-49,-58,2,-64,-1,-24
52,56,0,64,1,25
79,-65,63,16,2,-7
1,-15,77,92,17,-40
24,-13,69,87,12,-24
-64,59,-78,-43,-8,22
-53,-61,10,-62,0,-28
59,-30,66,72,7,-10
-88,-14,85,86,25,-75
-66,-61,19,-49,1,-36
-46,-67,17,-63,-1,-28
-72,78,-56,12,-1,8
Counting starts at 1.
Read off the entry directly above 85.
A: 66
Read off the entry at row 3, column 1.
A: 79
Read off the entry just right of the largest entry.
A: 17
Read off the entry in the bottom-left corner.
A: -72
Read off the entry just left of the largest entry.
A: 77
Read off the entry in the top-left corner.
A: -49
The bottom entry of the column that holds the largest entry -> 12
The entry at row 3, column 2 -> -65
Read off the entry in row 1 and column 2.
A: -58
The entry at row 1, column 3: 2
The entry in the top-right corner: -24
The entry directly below 24: -64
The entry directly above the smallest entry -> 59
The entry at row 2, column 1 is 52
Read off the entry directly below the largest entry.
A: 87
Read off the entry just right of the smallest entry.
A: -14
The minimum -> -88
Read off the entry directly above -78.
A: 69
Read off the entry just left of -8.
A: -43
Read off the entry in row 2 and column 3.
A: 0
Read off the entry directly below -88.
A: -66
The largest entry -> 92
The entry just left of 86 is 85
The entry directly above the largest entry is 16
The entry just right of 86 -> 25
Read off the bottom-right entry.
A: 8

[[-11   1   2   1 -11   2  -1  16   2   0   9   2 -11]
 [  7 -25 -25 -26   5 -25  30  34 -26  31  32 -25   3]
 [ 57  -4  -4  -1  56  -4  11  -8  -3   9  -2  -4  59]
 [ 31  22  22  24  31  22 -11 -17  22 -12 -16  22  35]
 [ 45 -22 -22 -21  43 -22  15   9 -22  14  10 -22  44]
 [ -5   3   3   3  -5   3  13  18   3  13  16   3  -5]
 [ 17   6   6   6  16   6  -2   1   6  -2   0   6  18]
 [-44  11  12   9 -43  11   8  30  11  10  23  11 -46]
 [  4  25  25  25   5  25 -11  -6  25 -11  -8  25   7]
 [ 50  10  10  12  49  10 -12 -21  10 -14 -19  10  54]
 [ 25 -26 -25 -25  23 -25  20  21 -25  19  20 -25  23]
 [ 70   4   3   7  69   4   5 -20   4   2 -12   4  74]
 [ 23 -28 -28 -28  21 -28  29  27 -28  29  27 -28  21]]
The second entry on the main diagonal is -25
The bottom-left entry is 23
Find the entry directly above the largest entry.
A: 23
The second entry from the end, reading row by row is -28
The entry in the bottom-right corner: 21
Find the 3rd entry on the diagonal from the top-right corner.
A: -2
The entry directly below the centre entry: 8
Find the entry directly above the smallest entry.
A: 18
Find the maximum.
A: 74
The third entry, reading row by row -> 2
Find the fifth entry in reading order.
A: -11
The entry just left of -14 is 10
Find the top-right entry.
A: -11
Find the entry directly above -17.
A: -8
The top-left entry is -11
Find the entry directly below the smallest entry.
A: 7
Find the smallest entry.
A: -46
Find the entry just right of the centre entry.
A: 1
The entry directly above the centre entry: 13
The second smallest entry: -44
Find the second entry in reading order.
A: 1
The entry directly above 8 -> -2
The third largest entry: 69
The fourth entry, reading row by row -> 1
Find the entry just left of the smallest entry.
A: 11
